Below are the code and all the weights of a small trained network. Each question names an input and a class and asks about switching units off, where a switched-off unit gives its printed mean instead of its output.

import numpy as np


def w(rows, s, z=0):
    codes = np.array(rows[::2]) - 128.0
    scale = np.full(codes.shape[1], s)
    scale[-1] = z or s
    return codes * scale


def f(y):
    return np.maximum(y, 0)


def log_softmax(a):
    a = a - a.max(-1, keepdims=True)
    return a - np.log(np.exp(a).sum(-1, keepdims=True))


def net(x, mask):
    res = np.array(x, float).reshape(1, 5) / 4 @ E
    y = f(res @ A[0][:, :-1].T + A[0][:, -1])
    res = res + np.where(mask, y, B[0][:, -1]) @ B[0][:, :-1]
    return log_softmax(res[-1] @ U[:, :-1].T + U[:, -1])


A, B = {}, {}
E = w([
[53,126,166,110,164],'x0',
[116,138,122,144,124],'x1',
[168,80,139,71,143],'x2',
[186,146,130,202,109],'x3',
[158,244,101,140,249],'x4',
],0.012)
A[0] = w([
[159,35,198,171,1,153],'neuron 1',
[98,165,22,92,233,95],'neuron 2',
[252,87,65,220,42,98],'neuron 3',
[145,164,49,126,234,158],'neuron 4',
[201,80,29,103,142,185],'neuron 5',
[136,116,81,63,121,227],'neuron 6',
[181,251,110,87,214,163],'neuron 7',
[90,29,182,161,38,254],'neuron 8',
[147,162,80,130,220,130],'neuron 9',
[22,180,194,44,120,114],'neuron 10',
[217,101,64,85,35,178],'neuron 11',
[83,130,105,210,169,79],'neuron 12',
[28,156,177,109,186,103],'neuron 13',
[50,101,216,114,95,241],'neuron 14',
],0.0088,0.008)
B[0] = w([
[131,137,52,104,114,232],'neuron 1',
[86,103,153,94,192,198],'neuron 2',
[208,142,22,119,180,207],'neuron 3',
[150,149,200,120,243,216],'neuron 4',
[117,140,138,184,80,189],'neuron 5',
[57,213,165,173,61,192],'neuron 6',
[165,89,221,181,197,244],'neuron 7',
[86,137,22,156,90,249],'neuron 8',
[139,112,158,143,239,197],'neuron 9',
[67,76,138,100,130,182],'neuron 10',
[118,196,136,154,116,205],'neuron 11',
[119,92,119,150,144,144],'neuron 12',
[25,112,141,66,154,174],'neuron 13',
[74,168,146,108,2,210],'neuron 14',
],0.0091,0.015)
U = w([
[91,183,123,192,29,237],'0',
[116,244,254,152,164,253],'1',
[168,151,19,74,121,100],'2',
[253,147,191,191,173,13],'3',
[70,66,114,48,48,23],'4',
[92,72,201,41,194,80],'5',
],0.0082,0.0048)

Each question gives the input, the list of numbers given to net, and the class t.
The units are the neurons (one row each of A and B). Each row of codes is followed by its name. A weight is (code - 128) times the scale printed after its matrix; where a second scale follows, it is the last column's (A, B and U).
mask holds one flag per neuron, in row order. A switched-off neuron (its flag False) gives its mean, the last column of its row in B, instead of its output. The means were averaged over made-up inputs and are rounded, as every weight is.
A unit's drop is (log p(t) with every unit on - log p(t) with that unit switched off) / (log p(t) with every unit on - log p(t) with every unit switched off).
The circuit of an input: a set's keep is (log p(t) with only the set's units on - log p(t) with every unit switched off) / (log p(t) with every unit on - log p(t) with every unit switched off). Starting from the 12 units with the biggest drops (on a tie, the unit counted first), units are removed one at a time, each time the one whose removal leaves the highest keep (on an exact tie, the one counted first), for as long as the keep stays at least 0.8.
units of the circuit, in order: the units of the circuit, biggest drop first
top k neurons: the k neurons with the biggest drops, biggest first
drop of u: that unit's drop, to one decimal
input [-4,2,4,3,7], class 3: units of the circuit, in order => [neuron 7; neuron 14]
input [0,6,2,3,8], class 3: top 2 neurons => [neuron 7; neuron 14]
input [3,8,7,-2,4], class 5: top neuron => [neuron 11]
input [3,5,3,-5,7], class 5: units of the circuit, in order => [neuron 2; neuron 13]
input [8,3,7,4,-5], class 0: top 2 neurons => [neuron 8; neuron 2]
input [-3,-5,-5,-5,0], class 0: top 2 neurons => [neuron 4; neuron 7]
input [-2,0,-6,1,0], class 2: units of the circuit, in order => [neuron 6; neuron 7]
input [5,3,-1,-2,-4], class 4: units of the circuit, in order => [neuron 10; neuron 7]
input [-2,6,6,3,-4], class 2: top 3 neurons => [neuron 3; neuron 1; neuron 7]
input [-7,-5,6,0,0], class 0: top 3 neurons => [neuron 5; neuron 6; neuron 11]
input [-7,4,-7,7,-7], class 2: drop of neuron 3 => 0.4
input [4,-5,-8,3,0], class 0: drop of neuron 4 => 0.5
input [-2,7,-1,6,4], class 3: drop of neuron 11 => 0.0
input [4,1,-2,8,0], class 0: units of the circuit, in order => [neuron 4]
